Below is a small trained network, with its code and all its weights. Each question gives an input and a target symbol and asks what happens when units are switched off, that is, made to give their printed mean instead of their output.

import numpy as np


def w(rows, s, z=0):
    codes = np.array(rows[::2]) - 128.0
    scale = np.full(codes.shape[1], s)
    scale[-1] = z or s
    return codes * scale


def norm(h):
    return h / np.sqrt((h * h).mean(-1, keepdims=True) + 1e-5)


def f(y):
    return y / 2 * (1 + np.tanh(0.7978845608 * (y + 0.044715 * y**3)))


def softmax(a):
    e = np.exp(a - a.max(-1, keepdims=True))
    return e / e.sum(-1, keepdims=True)


def log_softmax(a):
    a = a - a.max(-1, keepdims=True)
    return a - np.log(np.exp(a).sum(-1, keepdims=True))


def net(x, mask):
    ids = ['αζημξστω'.index(c) for c in x.split()]
    T = len(ids)
    res = E[ids] + P[:T]
    q, k, v = (norm(res) @ M[0].T for M in (Q, K, V))
    z = softmax(np.where(np.tri(T) > 0, q @ k.T / 3**0.5, -1e9)) @ v
    res = res + np.where(mask[0], z, O[0][:, -1]) @ O[0][:, :-1]
    y = f(norm(res) @ A[0][:, :-1].T + A[0][:, -1])
    res = res + np.where(mask[1:13], y, B[0][:, -1]) @ B[0][:, :-1]
    return log_softmax(norm(res)[-1] @ U[:, :-1].T + U[:, -1])


Q, K, V, O, A, B = {}, {}, {}, {}, {}, {}
E = w([
[200,158,118,104,212,132,86,154,130],'α',
[140,119,83,168,132,234,127,128,80],'ζ',
[157,163,148,130,100,96,72,29,196],'η',
[84,151,54,96,214,88,167,132,185],'μ',
[144,182,116,5,104,152,115,107,164],'ξ',
[125,31,36,88,171,78,105,152,106],'σ',
[152,108,219,53,126,77,140,177,140],'τ',
[114,75,155,119,231,129,149,33,147],'ω',
],0.021)
P = w([
[116,221,155,156,151,155,42,125,63],'0',
[139,135,110,94,137,138,97,99,117],'1',
[142,104,114,85,102,103,140,75,105],'2',
[118,131,158,62,133,142,82,132,183],'3',
[152,71,148,68,92,141,126,108,165],'4',
[122,83,163,91,98,180,113,151,198],'5',
[158,73,181,20,129,183,95,161,249],'6',
[134,71,165,86,138,224,109,223,248],'7',
],0.011)
Q[0] = w([
[132,4,110,72,140,171,99,111,200],'H1',
[118,91,124,89,118,93,113,107,64],'H1',
[102,185,164,90,127,140,189,116,110],'H1',
],0.02)
K[0] = w([
[130,49,249,110,107,106,202,206,154],'H1',
[153,163,143,147,151,95,155,114,56],'H1',
[170,116,117,90,153,126,83,94,90],'H1',
],0.019)
V[0] = w([
[179,200,121,100,41,164,184,165,160],'H1',
[117,162,6,94,57,82,78,227,111],'H1',
[117,38,121,154,89,82,47,179,103],'H1',
],0.021)
O[0] = w([
[230,145,244,103,102,70,143,128,40,2],'H1',
[254,21,226,254,55,38,9,95,61,42],'H1',
[182,53,69,66,90,94,2,98,80,148],'H1',
],0.0092,0.019)
A[0] = w([
[105,52,153,113,133,162,159,163,168,155],'N1',
[108,203,200,135,109,101,214,133,49,147],'N2',
[203,116,93,155,73,200,159,92,176,118],'N3',
[107,149,73,202,138,123,132,164,129,6],'N4',
[117,139,143,203,63,195,156,114,153,103],'N5',
[104,111,183,194,73,122,186,187,203,93],'N6',
[86,182,117,126,148,105,179,129,154,199],'N7',
[113,107,206,97,133,85,199,175,101,197],'N8',
[94,147,162,60,46,129,133,202,71,54],'N9',
[143,7,191,185,86,89,42,108,154,5],'N10',
[148,164,152,96,174,86,166,106,119,170],'N11',
[115,122,78,98,76,84,119,121,148,75],'N12',
],0.018,0.0028)
B[0] = w([
[170,125,105,60,187,122,133,112,117,186],'N1',
[88,131,114,180,180,72,128,184,112,141],'N2',
[112,130,146,156,141,85,65,123,122,144],'N3',
[99,145,197,97,123,142,142,113,151,154],'N4',
[201,102,93,111,99,141,174,173,154,140],'N5',
[82,28,145,111,129,94,157,86,149,143],'N6',
[175,130,115,109,103,102,117,86,56,223],'N7',
[66,149,124,85,141,96,132,171,145,153],'N8',
[125,59,129,120,103,130,130,163,77,152],'N9',
[114,97,95,177,115,148,6,90,61,250],'N10',
[117,104,143,182,97,124,148,176,167,167],'N11',
[102,183,157,140,133,156,140,134,140,173],'N12',
],0.025,0.015)
U = w([
[210,118,108,119,139,152,133,213,152,116],'α',
[125,70,111,84,136,129,27,112,79,217],'ζ',
[116,161,249,58,140,119,102,121,128,134],'η',
[201,174,98,59,113,32,139,139,59,66],'μ',
[95,94,169,2,19,143,121,173,79,5],'ξ',
[39,127,58,26,156,161,123,140,166,124],'σ',
[40,95,150,73,140,16,130,210,92,90],'τ',
[156,13,174,54,148,85,162,64,164,115],'ω',
],0.007,0.0027)

Each question gives the input, a string of symbols that net reads in full, and the target symbol t.
The units are the heads (3 rows each of Q, K, V and O) and the neurons (one row each of A and B). Each row of codes is followed by its name. A weight is (code - 128) times the scale printed after its matrix; where a second scale follows, it is the last column's (O, A, B and U).
mask holds one flag per unit, heads first, then neurons. A switched-off unit (its flag False) gives its mean, the last column of its rows in O or B, instead of its output. The means were averaged over made-up inputs and are rounded, as every weight is.
A unit's drop is (log p(t) with every unit on - log p(t) with that unit switched off) / (log p(t) with every unit on - log p(t) with every unit switched off).
The circuit of an input: a set's keep is (log p(t) with only the set's units on - log p(t) with every unit switched off) / (log p(t) with every unit on - log p(t) with every unit switched off). Starting from the 12 units with the biggest drops (on a tie, the unit counted first), units are removed one at a time, each time the one whose removal leaves the highest keep (on an exact tie, the one counted first), for as long as the keep stays at least 0.8.
units of the circuit, in order: the units of the circuit, biggest drop first
most important unit: the unit with the biggest drop
top k neurons: the k neurons with the biggest drops, biggest first
drop when u is switched off: that unit's drop, to one decimal
input σ σ α η ζ η, target μ: most important unit	N7
input ζ τ τ ξ, target ξ: top 3 neurons	[N10 N9 N1]
input σ ω σ ζ σ σ σ τ, target τ: units of the circuit, in order	[H1 N8]
input α ζ ζ, target α: top 3 neurons	[N5 N10 N7]
input α σ ζ τ α σ μ, target μ: units of the circuit, in order	[H1 N7 N10]
input μ μ ζ μ ζ, target ω: units of the circuit, in order	[H1 N6]
input ζ α η ζ, target μ: units of the circuit, in order	[H1 N10 N7]
input α α α, target η: units of the circuit, in order	[H1 N4 N10]
input ω α τ ω, target ω: top 3 neurons	[N10 N11 N12]
input μ μ σ σ ξ ξ ξ, target τ: top 2 neurons	[N2 N8]
input α ζ σ ξ τ μ, target μ: drop when N4 is switched off	0.1
input σ η ω σ σ μ, target ζ: drop when H1 is switched off	1.8
input α α ξ, target τ: drop when N2 is switched off	0.2
input η ξ μ α, target τ: top neuron	[N2]
